Here is a tiny trained network, its code and every weight. The questions are about switching its units off for an input and a class, where a switched-off unit gives its printed mean instead of its output.

import numpy as np


def w(rows, s, z=0):
    codes = np.array(rows[::2]) - 128.0
    scale = np.full(codes.shape[1], s)
    scale[-1] = z or s
    return codes * scale


def f(y):
    return y / 2 * (1 + np.tanh(0.7978845608 * (y + 0.044715 * y**3)))


def log_softmax(a):
    a = a - a.max(-1, keepdims=True)
    return a - np.log(np.exp(a).sum(-1, keepdims=True))


def net(x, mask):
    res = np.array(x, float).reshape(1, 7) / 4 @ E
    y = f(res @ A[0][:, :-1].T + A[0][:, -1])
    res = res + np.where(mask, y, B[0][:, -1]) @ B[0][:, :-1]
    return log_softmax(res[-1] @ U[:, :-1].T + U[:, -1])


A, B = {}, {}
E = w([
[129,163,98,204,38,76,106],'x0',
[117,86,87,45,103,162,131],'x1',
[130,250,77,80,94,70,68],'x2',
[153,179,25,114,102,139,81],'x3',
[1,96,139,73,117,114,57],'x4',
[132,194,126,116,40,239,178],'x5',
[36,165,142,85,143,164,187],'x6',
],0.0092)
A[0] = w([
[59,179,160,135,138,95,124,255],'N1',
[108,132,69,93,166,72,57,166],'N2',
[168,199,118,82,157,109,141,186],'N3',
[90,141,80,51,131,191,145,153],'N4',
[174,54,154,124,125,135,111,169],'N5',
[105,194,143,151,87,93,127,120],'N6',
[87,71,94,168,160,158,97,234],'N7',
[49,140,111,107,92,124,152,67],'N8',
[178,211,62,153,72,159,132,203],'N9',
[111,134,176,118,176,69,108,140],'N10',
[54,163,132,103,64,77,141,229],'N11',
[116,128,118,5,94,199,124,175],'N12',
[128,159,80,89,187,114,56,184],'N13',
[127,126,117,93,146,100,73,84],'N14',
[108,106,97,85,120,167,138,46],'N15',
[133,172,140,99,199,110,162,105],'N16',
[181,134,153,136,96,109,130,253],'N17',
],0.014,0.0056)
B[0] = w([
[93,68,169,187,94,155,113,198],'N1',
[180,121,76,141,66,134,49,220],'N2',
[166,96,87,179,171,140,65,192],'N3',
[123,80,138,103,146,223,116,228],'N4',
[57,158,151,128,196,117,155,198],'N5',
[71,75,111,203,152,157,152,181],'N6',
[144,151,97,51,197,90,164,194],'N7',
[71,152,182,158,60,114,143,176],'N8',
[159,151,44,253,98,53,37,254],'N9',
[169,56,73,131,123,160,71,188],'N10',
[71,125,192,220,81,121,131,215],'N11',
[142,74,213,100,104,238,121,251],'N12',
[200,84,104,127,124,144,60,207],'N13',
[104,193,69,132,107,135,67,167],'N14',
[158,112,181,101,102,202,137,165],'N15',
[216,130,74,124,195,108,90,163],'N16',
[65,97,161,191,161,131,95,195],'N17',
],0.011,0.015)
U = w([
[83,154,60,35,105,21,90,23],'0',
[87,142,202,101,2,192,153,1],'1',
[144,74,163,108,173,207,128,206],'2',
[146,152,88,52,206,89,248,94],'3',
[74,98,216,222,124,136,171,110],'4',
[150,171,48,203,64,49,41,199],'5',
],0.0089,0.0072)

Each question gives the input, the list of numbers given to net, and the class t.
The units are the neurons (one row each of A and B). Each row of codes is followed by its name. A weight is (code - 128) times the scale printed after its matrix; where a second scale follows, it is the last column's (A, B and U).
mask holds one flag per neuron, in row order. A switched-off neuron (its flag False) gives its mean, the last column of its row in B, instead of its output. The means were averaged over made-up inputs and are rounded, as every weight is.
A unit's drop is (log p(t) with every unit on - log p(t) with that unit switched off) / (log p(t) with every unit on - log p(t) with every unit switched off).
The circuit of an input: a set's keep is (log p(t) with only the set's units on - log p(t) with every unit switched off) / (log p(t) with every unit on - log p(t) with every unit switched off). Starting from the 12 units with the biggest drops (on a tie, the unit counted first), units are removed one at a time, each time the one whose removal leaves the highest keep (on an exact tie, the one counted first), for as long as the keep stays at least 0.8.
units of the circuit, in order: the units of the circuit, biggest drop first
k most important neurons: the k neurons with the biggest drops, biggest first
drop of u: that unit's drop, to one decimal
input [-4,0,-1,-6,4,4,1], class 1: most important neuron => [N3]
input [6,6,-6,0,-8,-3,-8], class 4: 2 most important neurons => [N5 N2]
input [4,-2,-7,0,-4,2,-5], class 4: 4 most important neurons => [N2 N5 N17 N13]
input [1,8,-3,5,-6,6,7], class 1: units of the circuit, in order => [N8 N16]
input [-2,-8,-3,-5,-3,-3,6], class 2: 2 most important neurons => [N9 N11]
input [-2,-4,-1,-7,-7,-8,3], class 2: 2 most important neurons => [N9 N10]
input [5,0,-4,-3,-5,-7,-2], class 4: 2 most important neurons => [N9 N17]
input [-1,-4,-3,-3,-5,-4,7], class 2: 3 most important neurons => [N9 N10 N11]
input [7,5,-3,-1,2,6,2], class 1: units of the circuit, in order => [N12 N8]
input [-7,7,7,3,5,-7,5], class 2: 3 most important neurons => [N12 N4 N9]
input [-3,-2,-7,-8,3,-4,2], class 3: 2 most important neurons => [N7 N12]
input [8,-1,-5,-3,-7,-3,-4], class 4: 2 most important neurons => [N2 N17]
input [-6,5,4,8,4,-5,1], class 2: 3 most important neurons => [N12 N9 N4]
input [-2,8,0,3,3,3,-4], class 2: units of the circuit, in order => [N4]
input [-3,-2,-8,3,-6,-1,-6], class 4: 2 most important neurons => [N17 N16]
input [4,-5,-1,-3,-5,-4,2], class 4: 2 most important neurons => [N9 N2]
input [8,-3,-1,-3,0,-8,4], class 4: 3 most important neurons => [N9 N1 N13]
input [6,8,-8,-7,1,6,0], class 1: drop of N9 => 0.2
input [-8,7,5,5,0,2,-2], class 2: drop of N12 => 0.9
input [0,-5,0,-8,-8,-3,8], class 2: drop of N16 => 0.7
input [-3,8,-4,7,7,2,5], class 1: units of the circuit, in order => [N8]
input [0,-3,-6,-1,8,3,6], class 1: drop of N6 => 0.1
